In the rows, zero is written as 128.
Each row is followed by its class. Each block has new classes.
[120 130 114 126 133 130 136 130 125 140 131 123 140 129 122 146 143 137
 133   4 145 125 146 129 143 132 135 126 130 140 134 141 117 110 142 109
 118 132 133 156 124 111 139 134 121 129 110 135 161 136 118 131 138 147
 137 146 131 129 125 138 125 124  93 136 135 131 124 144 130 124 133 120
 123 113 119]
Zagi
[125 126 123 122 131 128 124 130 132 132 128 127 125 140 132 142 140 130
 130 135 144 127 139 133 133 134 136 131 127 135 127 130 128 120 135 120
 118 124 120 132 123 123 127 132 122 133 120 125 132 133 125 132 135 122
 130 130 134 128 129 132 133 130 130 130 126 123 126 139 125 129 128 132
 124 121  46]
kuzoz
[120 128 123 130 134 131 126 142 128 128 128 129 129 124 122 142 143 116
 126 119 145 127 133 129 131 123 130 126 131 123 132 133 115 111 128 126
 112 123 129 138 118 106 139 141 130 137 116 129 132 138 121 132 137 139
 137 128 126 129 121 135 128 124 137 128 133 128 122 139 109 117 120 122
 129 125 128]
miza
[122 135 108 127 136 134 119 134 127 128 133 132 120 138 122 137 142 126
 131 134 156 125 149 141 138 131 134 126 127 133 126 127 110 101 126 129
 101 122 125 145 126  96 132 135 125 136 102 130 131 133 120 136 140 136
 128 130 123 130 131 133 124 119 126 135 131 126 129 138 111 126 125 132
 129 121 121]
kuzoz
[136 123 127 152 129 137 122 132 130 141 135 135 127 148 125 127 139 120
 126 161 133 126 146 137 136 101 133 123 118 132 121 103 104 100 109 145
 116 112 134 128 127 127 127 146  94 121 119 131 121 143 121 122 139 110
 106 116 141 134 145 130 129 124 146 117 129 124 137 135 124 125 119 147
 130 118 136]
Zuz
[118 131 124 124 135 136 121 136 128 127 128 134 133 128 112 130 145 118
 125 123 135 128 130 140 143 115 122 129 130 125 129 128 109 107 125 121
 113 115 136 137 132 113 148 142 113 144 116 138 127 139 119 125 134 130
 140 128 123 124 124 126 125 127 131 111 131 135 116 139 120 127 111 135
 135 116 131]
Safa
[119 134 125 114 127 124 127 134 128 131 123 124 132 122 122 145 138 124
 125 128 144 119 139 135 133 131 142 126 132 130 128 135 116 111 128 121
 112 126 130 148 124 111 135 139 130 133 119 132 137 138 125 129 137 140
 140 131 127 132 123 138 127 122 128 132 127 129 123 137 109 131 124 109
 127 118 121]
Zagi
[116 128 125 109 134 128 125 129 133 126 128 129 137 125 130 142 144 111
 135 118 152 124 136 139 146 134 120 125 126 125 135 136 116 106 134 135
 115 123 125 142 126 101 133 147 138 137 109 125 138 142 122 134 126 141
 132 139 128 129 122 133 117 122 138 134 123 120 126 146 107 137 117 119
 127 121 130]
miza
[128 126 123 134 134 131 128 132 126 130 133 130 126 140 127 140 139 122
 130 140 152 126 144 136 136 122 131 124 125 129 125 119 102 112 123 141
 108 118 126 131 129 116 127 138 118 133 117 125 125 137 126 130 134 124
 118 122 130 132 135 134 128 126 134 126 129 121 134 139 113 125 123 134
 127 121 132]
Zuz
[121 120 125 122 132 139 122 127 126 131 125 128 121 126 133 146 136 115
 128 136 136 122 152 134 126 131 133 126 128 129 130 129 120  83 134 144
 107 121 118 124 128 121 133 143 125 136 122 113 133 134 130 129 134 128
 126 127 139 134 133 133 128 127 143 127 123 125 128 131 105 131 116 123
 124 121 129]
kuzoz
[125 121 121 122 142 129 126 126 119 131 126 122 131 130 125 151 129 118
 121 146 143 125 146 133 129 127 143 127 123 128 130 132 114 111 125 126
 100 126 129 133 127 122 134 142 129 142 122 130 138 135 129 128 140 132
 139 123 140 131 129 134 131 123 130 129 129 126 128 133 115 131 132 127
 125 119 120]
kuzoz
[130 128 125 133 133 131 127 133 128 121 131 127 128 130 123 133 130 121
 125 117 137 122 131 136 128 126 129 132 132 124 132 127 122 118 123 128
 111 124 130 123 128 114 127 129 129 135 119 133 124 133 121 122 128 124
 132 122 126 128 127 129 129 128 132 127 132 128 126 127 112 130 127 134
 128 121 124]
Zuz
[120 116 116 130 138 132 127 131 119 133 128 120 121 144 131 161 143 118
 146 145 164 121 159 154 130 130 144 122 123 135 127 133 107  88 120 140
  94 115 122 134 126 104 120 141 124 129 102 128 128 142 124 140 139 130
 124 126 136 134 136 140 133 120 135 130 125 113 131 143 103 125 126 138
 127 109 115]
kuzoz
[120 125 116 122 135 130 124 128 125 132 129 122 130 122 123 148 143 124
 126 138 147 126 148 129 138 121 139 129 128 129 130 134 111 110 135 122
 107 123 128 146 124 110 136 139 132 135 116 131 149 138 131 128 141 140
 146 130 138 127 122 139 127 123 131 121 132 127 128 142 112 131 128 124
 127 115 118]
Zagi
[116 128 122 125 134 134 124 133 132 130 133 128 130 130 120 131 150 112
 128 130 140 125 126 145 150 121 129 125 128 127 137 124 109 108 125 124
 114 119 133 136 132 111 137 146 112 133 113 134 134 142 122 135 138 131
 133 125 131 132 127 135 127 119 144 120 127 127 125 139 119 140 116 131
 134 118 136]
Zuz
[119 130 128 117 130 131 127 141 135 125 133 136 129 128 123 127 137 109
 131 115 137 125 123 140 140 124 113 125 121 121 136 126 117 116 131 135
 131 133 124 135 126 111 129 146 131 131 119 128 129 124 124 129 131 132
 126 122 128 124 122 132 127 128 141 126 132 124 125 140 125 135 115 122
 139 122 135]
miza
[125 123 123 119 135 126 124 128 126 136 127 127 128 128 116 142 137 125
 131 134 141 129 144 126 151 134 136 122 128 125 130 133 117 120 133 118
 109 127 128 141 122 117 133 134 126 137 113 131 134 139 127 120 142 140
 134 132 129 127 127 134 131 122 130 127 128 130 118 141 119 128 128 128
 126 119 120]
Zagi
[121 129 117 128 134 131 125 135 119 125 129 127 131 126 121 143 140 123
 122 128 151 124 136 133 139 127 137 128 131 127 127 126 114 105 127 122
 100 124 129 135 133 105 140 138 129 142 116 130 136 137 125 121 138 136
 141 128 130 126 121 136 129 125 135 133 134 127 124 129 106 128 123 130
 127 121 121]
Zagi
[125 127 126 126 137 122 124 129 131 127 131 133 117 133 134 133 137 111
 125 130 142 126 135 134 130 126 137 126 124 130 126 126 118 109 121 141
 108 122 125 118 129 121 134 143 128 136 122 119 129 138 126 127 134 124
 128 119 133 129 131 131 126 127 142 126 130 127 127 128 103 130 125 131
 127 120 138]
Safa
[121 128 123 111 134 129 127 133 133 126 127 130 135 123 129 131 144 114
 133 114 140 124 128 141 138 130 125 126 126 126 132 129 115 116 136 131
 118 128 128 139 115 113 134 143 131 133 125 128 143 132 121 128 131 139
 134 130 129 125 120 135 127 127 142 129 126 129 123 139 117 132 123 114
 123 127 128]
miza
[123 119 125 115 137 127 111 122 130 132 124 129 135 119 126 136 139 120
 129 145 136 125 140 139 134 125 139 125 126 136 129 130 118 122 134 136
 120 129 126 138 123 135 133 146 128 131 138 129 148 129 130 130 138 139
 133 127 147 120 122 139 130 124 138 122 125 123 130 129 125 130 127 120
 120 124 123]
kuzoz
[113 125 126 110 128 128 123 127 131 135 129 134 133 126 131 143 141 114
 126 135 145 125 137 136 137 132 134 122 124 130 126 133 118 114 135 134
 111 125 127 133 124 118 130 140 131 137 121 129 136 133 125 132 137 132
 137 129 131 132 124 133 122 121 136 130 115 129 123 139 116 133 124 118
 128 121 124]
miza
[125 127 123 126 134 134 125 130 123 133 126 118 124 135 128 146 135 121
 123 135 144 121 142 133 127 129 137 126 123 135 130 130 117 111 129 131
 101 122 123 129 126 121 129 139 133 131 115 128 137 133 114 132 138 135
 132 128 134 131 129 136 129 125 134 128 125 127 132 134 113 128 129 126
 125 119 117]
kuzoz
[123 124 133 117 132 135 113 132 132 122 130 137 134 127 117 122 152 107
 123 130 128 127 124 136 140 109 122 126 127 126 132 124 108 113 126 133
 124 119 132 125 128 126 141 150 115 133 129 132 138 133 123 127 139 129
 131 130 132 126 123 133 126 128 147 118 126 126 121 136 126 131 117 124
 129 127 143]
Zuz
[116 127 126 114 134 134 119 128 130 123 123 131 132 123 125 140 144 109
 130 119 142 123 127 138 151 126 125 124 124 123 133 131 110 111 140 146
 121 125 123 133 125 110 149 145 133 133 116 127 140 137 120 134 137 141
 134 128 134 131 123 138 125 126 145 125 123 124 125 142 112 131 116 121
 125 123 133]
miza
[122 127 130 118 133 131 125 127 130 126 127 126 132 121 121 126 143 107
 118 133 135 122 127 133 135 119 133 128 128 129 133 133 110 113 126 127
 119 122 135 133 131 127 154 152 122 139 133 138 139 133 126 126 142 132
 144 123 134 128 121 136 131 119 145 129 126 130 124 129 119 131 117 120
 127 120 126]
miza

Each row is followed by its class.
[136 134 134 128 141 131 138 129 132 141 123 133 120 138 121 137 132 129
 128 128 141 126 124 126 130 108 137 124 136 137 134 142 129 120 123 118
 126 126 126 127 121 153 126 129 118 143 127 128 129 125 130 120 128 131
 125 125 125 128 126 123 128 119 124 124 126 124 130 131 130 121 125 123
 115 129 126]
Rad
[131 117 119 127 146 111 137 120 137 147 140 128 122 135 123 149 123 129
 132 129 122 131 125 127 122 125 116 129 143 122 124 138 131 118 118 113
 135 130 139 130 126 155 126 125  95 143 131 127 126 123 123 115 122 107
 128 124 126 136 115 114 121 107 112 128 130 127 138 132 120 125 131 130
 127 129 112]
Rad
[129 131 126 133 142 118 132 134 139 133 137 129 125 133 119 126 134 125
 150 123 127 134 122 123 129 110 122 132 132 140 117 130 125 119 126 119
 126 128 132 132 124 145 126 118 124 137 131 121 122 133 127 118 130 132
 125 130 131 119 118 128 126 115 130 126 127 128 124 121 128 131 133 122
 128 123 114]
Rad
[128 131 123 132 139 125 131 129 132 137 134 127 124 135 127 133 127 129
 133 120 118 131 124 124 129 125 122 130 134 127 128 132 129 122 124 122
 129 124 127 126 129 141 124 126 116 135 133 131 127 128 126 117 122 122
 128 130 119 130 123 122 128 116 123 127 130 125 131 125 132 132 132 129
 122 128 121]
Rad
[135 117 130 135 137 120 135 136 132 123 139 126 129 129 116 128 137 125
 136 126 132 141 130 127 127 110 129 127 135 143 115 135 124 116 124 119
 127 132 131 126 119 145 130 120 115 139 133 125 133 137 127 118 126 135
 128 129 120 123 118 123 126 117 129 124 130 122 126 121 123 130 122 121
 111 125 123]
Rad
[131 123 112 128 143 121 134 133 132 135 140 124 127 124 124 136 124 129
 135 123 124 133 122 120 127 133 122 137 139 135 128 132 131 119 122 116
 129 133 133 126 130 149 125 126 122 130 129 128 125 136 126 122 135 126
 126 132 121 123 122 122 129 120 131 130 126 125 129 108 128 142 127 127
 134 132 123]
funi
[140 144 127 126 144 132 144 123 135 140 131 132 113 142 126 145 131 125
 127 126 137 128 128 129 135 123 131 122 142 125 139 133 131 119 122 119
 124 132 129 123 118 152 121 136 108 145 136 130 128 133 131 122 128 122
 126 126 109 131 126 126 127 107 131 130 130 119 136 124 134 124 131 126
 111 124 127]
Rad
[124 140 111 130 131 124 131 126 134 139 131 130 124 131 136 137 117 126
 134 124 125 128 123 121 126 129 121 135 137 137 139 131 130 120 126 114
 130 121 132 123 132 147 129 127 130 128 127 130 129 129 125 126 133 125
 123 126 116 133 125 124 127 133 137 131 126 130 131 132 130 136 132 129
 137 130 124]
funi
[132 125 137 137 139 127 129 137 131 132 129 123 118 135 128 130 120 137
 139 124 135 139 120 127 132 119 130 138 136 113 122 142 122 119 119 118
 116 135 127 131 124 145 126 125 119 140 134 119 136 139 125 121 118 133
 121 131 118 126 123 113 129 106 119 124 128 115 125 118 121 119 127 130
 114 127 116]
Rad
[130 120 134 130 138 119 134 131 135 134 134 129 119 141 122 140 119 126
 124 129 125 131 124 122 131 126 120 129 133 114 120 135 124 122 118 120
 130 136 133 127 123 144 123 121 103 144 133 123 131 127 126 107 121 118
 125 124 126 128 116 120 124 101 110 125 134 126 128 122 128 127 136 128
 121 122 115]
Rad
[130 144 131 133 132 137 136 111 129 137 117 132 129 129 130 116 127 133
 126 132 137 125 131 131 126 110 137 122 138 156 139 142 128 120 133 127
 132 110 131 128 121 150 132 140 147 130 125 135 136 126 129 141 142 135
 131 137 117 129 122 130 129 145 142 133 124 127 129 140 129 120 120 123
 126 131 125]
funi
